Here is a tiny trained network, its code and every weight. The questions are about switching its units off for an input and a target symbol, where a switched-off unit gives its printed mean instead of its output.

import numpy as np


def w(rows, s, z=0):
    codes = np.array(rows[::2]) - 128.0
    scale = np.full(codes.shape[1], s)
    scale[-1] = z or s
    return codes * scale


def f(y):
    return np.maximum(y, 0)


def softmax(a):
    e = np.exp(a - a.max(-1, keepdims=True))
    return e / e.sum(-1, keepdims=True)


def log_softmax(a):
    a = a - a.max(-1, keepdims=True)
    return a - np.log(np.exp(a).sum(-1, keepdims=True))


def net(x, mask):
    ids = ['αβγδεηθλμξπσφψ'.index(c) for c in x.split()]
    T = len(ids)
    res = E[ids] + P[:T]
    q, k, v = (res @ M[0].T for M in (Q, K, V))
    z = softmax(np.where(np.tri(T) > 0, q @ k.T / 4**0.5, -1e9)) @ v
    res = res + np.where(mask[0], z, O[0][:, -1]) @ O[0][:, :-1]
    y = f(res @ A[0][:, :-1].T + A[0][:, -1])
    res = res + np.where(mask[1:25], y, B[0][:, -1]) @ B[0][:, :-1]
    return log_softmax(res[-1] @ U[:, :-1].T + U[:, -1])


Q, K, V, O, A, B = {}, {}, {}, {}, {}, {}
E = w([
[28,179,120,56,117],'α',
[140,102,169,135,151],'β',
[101,80,152,96,93],'γ',
[250,113,128,166,202],'δ',
[144,147,197,102,160],'ε',
[28,163,187,97,203],'η',
[195,187,139,112,239],'θ',
[229,170,86,84,152],'λ',
[196,76,223,156,106],'μ',
[136,137,208,112,176],'ξ',
[17,199,101,186,64],'π',
[108,85,170,188,141],'σ',
[161,117,80,48,80],'φ',
[171,26,80,131,55],'ψ',
],0.015)
P = w([
[142,166,127,134,70],'0',
[81,29,184,118,140],'1',
[83,159,50,211,131],'2',
[195,201,187,116,91],'3',
[107,34,149,142,141],'4',
[81,134,34,236,128],'5',
[200,203,192,104,106],'6',
[113,55,135,144,137],'7',
[70,119,31,255,128],'8',
[188,203,187,83,103],'9',
],0.0091)
Q[0] = w([
[215,36,38,63,238],'head 0',
[96,25,122,71,191],'head 0',
[79,185,2,116,117],'head 0',
[20,7,11,137,84],'head 0',
],0.0054)
K[0] = w([
[219,129,141,79,177],'head 0',
[141,143,178,36,199],'head 0',
[119,254,104,111,110],'head 0',
[155,164,166,73,104],'head 0',
],0.0078)
V[0] = w([
[151,47,254,230,62],'head 0',
[90,50,50,222,79],'head 0',
[38,178,193,248,212],'head 0',
[119,112,107,205,107],'head 0',
],0.006)
O[0] = w([
[198,31,244,203,21,253],'head 0',
[145,123,9,207,17,133],'head 0',
[93,246,186,255,114,204],'head 0',
[107,136,79,252,46,143],'head 0',
],0.0052,0.0048)
A[0] = w([
[148,79,53,189,142,62],'neuron 0',
[205,112,138,76,65,199],'neuron 1',
[81,101,125,193,117,117],'neuron 2',
[210,135,133,120,98,173],'neuron 3',
[100,172,132,127,199,166],'neuron 4',
[172,42,100,79,108,113],'neuron 5',
[177,42,156,91,109,118],'neuron 6',
[202,180,53,151,154,122],'neuron 7',
[143,83,170,180,113,156],'neuron 8',
[175,162,148,173,86,116],'neuron 9',
[174,118,83,172,152,210],'neuron 10',
[160,196,54,135,128,159],'neuron 11',
[170,202,174,142,75,116],'neuron 12',
[36,32,57,98,42,254],'neuron 13',
[207,116,171,52,143,167],'neuron 14',
[208,89,46,145,128,85],'neuron 15',
[78,152,82,205,137,124],'neuron 16',
[117,195,7,112,132,156],'neuron 17',
[102,92,139,225,176,74],'neuron 18',
[100,119,207,191,124,87],'neuron 19',
[118,166,58,193,165,118],'neuron 20',
[168,118,219,61,162,65],'neuron 21',
[192,58,255,133,166,70],'neuron 22',
[101,179,163,170,138,142],'neuron 23',
],0.0096,0.006)
B[0] = w([
[42,89,149,82,189,145],'neuron 0',
[171,111,64,74,140,196],'neuron 1',
[89,197,110,82,92,173],'neuron 2',
[100,166,72,77,185,182],'neuron 3',
[180,119,103,176,207,156],'neuron 4',
[138,78,42,78,96,155],'neuron 5',
[182,126,91,129,93,187],'neuron 6',
[108,71,230,140,34,146],'neuron 7',
[112,85,138,140,137,221],'neuron 8',
[52,133,73,150,95,187],'neuron 9',
[103,56,163,213,126,169],'neuron 10',
[106,53,191,131,99,149],'neuron 11',
[60,206,57,120,80,190],'neuron 12',
[161,172,195,254,144,200],'neuron 13',
[197,173,127,117,152,193],'neuron 14',
[41,176,116,63,151,144],'neuron 15',
[194,188,96,135,144,172],'neuron 16',
[175,47,194,57,177,149],'neuron 17',
[99,66,44,60,156,174],'neuron 18',
[107,120,121,104,101,212],'neuron 19',
[212,72,56,40,163,157],'neuron 20',
[138,160,186,72,147,185],'neuron 21',
[116,156,180,84,77,251],'neuron 22',
[166,127,87,141,124,184],'neuron 23',
],0.0082,0.012)
U = w([
[90,131,179,223,150,254],'α',
[162,91,170,166,98,177],'β',
[209,85,119,180,130,114],'γ',
[112,102,147,128,109,73],'δ',
[118,77,120,83,160,117],'ε',
[161,124,52,130,122,142],'η',
[129,202,141,104,117,117],'θ',
[133,152,66,80,174,103],'λ',
[124,115,128,96,69,23],'μ',
[127,193,126,177,82,98],'ξ',
[178,146,134,158,179,138],'π',
[26,90,136,100,194,136],'σ',
[112,113,191,111,113,93],'φ',
[11,117,146,135,73,155],'ψ',
],0.012,0.0068)

Each question gives the input, a string of symbols that net reads in full, and the target symbol t.
The units are the heads (4 rows each of Q, K, V and O) and the neurons (one row each of A and B). Each row of codes is followed by its name. A weight is (code - 128) times the scale printed after its matrix; where a second scale follows, it is the last column's (O, A, B and U).
mask holds one flag per unit, heads first, then neurons. A switched-off unit (its flag False) gives its mean, the last column of its rows in O or B, instead of its output. The means were averaged over made-up inputs and are rounded, as every weight is.
A unit's drop is (log p(t) with every unit on - log p(t) with that unit switched off) / (log p(t) with every unit on - log p(t) with every unit switched off).
The circuit of an input: a set's keep is (log p(t) with only the set's units on - log p(t) with every unit switched off) / (log p(t) with every unit on - log p(t) with every unit switched off). Starting from the 12 units with the biggest drops (on a tie, the unit counted first), units are removed one at a time, each time the one whose removal leaves the highest keep (on an exact tie, the one counted first), for as long as the keep stays at least 0.8.
units of the circuit, in order: the units of the circuit, biggest drop first
unit that matters most: the unit with the biggest drop
top k neurons: the k neurons with the biggest drops, biggest first
drop when u is switched off: that unit's drop, to one decimal
input γ μ α ξ ξ, target φ: top 2 neurons	[neuron 22; neuron 21]
input π μ φ, target β: unit that matters most	neuron 13
input σ θ π ξ γ, target β: units of the circuit, in order	[neuron 13; neuron 12]
input φ μ μ δ ξ α σ γ γ μ, target μ: units of the circuit, in order	[neuron 22; neuron 13; neuron 1]
input μ γ μ π σ θ σ ξ π, target η: top 4 neurons	[neuron 20; neuron 16; neuron 18; neuron 2]
input σ π σ, target η: units of the circuit, in order	[neuron 20; neuron 18; head 0]
input π μ ξ δ ψ, target γ: units of the circuit, in order	[neuron 13; neuron 6]
input ξ α δ ψ ξ ψ μ, target η: units of the circuit, in order	[head 0; neuron 1; neuron 3]
input ψ ξ β ξ μ ψ φ σ δ, target σ: top 2 neurons	[neuron 0; neuron 15]
input ξ θ ξ μ π φ γ π λ, target ε: top 4 neurons	[neuron 20; neuron 17; neuron 13; neuron 15]
input β μ η, target λ: units of the circuit, in order	[head 0; neuron 13; neuron 20; neuron 16]
input θ α ξ α μ, target μ: top 2 neurons	[neuron 22; neuron 6]
input σ ξ ξ γ γ, target β: units of the circuit, in order	[neuron 13; neuron 12; neuron 3]
input ξ ξ π θ μ μ φ, target λ: unit that matters most	neuron 3
input γ μ θ ξ π, target ξ: top 3 neurons	[neuron 16; neuron 13; neuron 2]
input μ π π σ β ψ ε ψ φ γ, target η: top 2 neurons	[neuron 1; neuron 22]
input σ ξ π σ μ π, target η: top 4 neurons	[neuron 20; neuron 16; neuron 2; neuron 18]
input μ π ξ ξ, target ξ: top 2 neurons	[neuron 12; neuron 18]
input μ ξ μ ξ γ μ ξ ξ β δ, target θ: top 2 neurons	[neuron 3; neuron 14]
input λ δ ξ β λ η ξ γ ψ, target α: top neuron	[neuron 13]
input γ ξ ψ, target α: top 2 neurons	[neuron 13; neuron 10]
input γ μ γ ψ γ, target γ: top 2 neurons	[neuron 13; neuron 6]
input ξ δ α σ π ξ, target η: drop when neuron 20 is switched off	0.3
input γ π σ ξ, target ψ: drop when neuron 9 is switched off	0.2
input ξ σ γ, target α: drop when neuron 23 is switched off	0.0
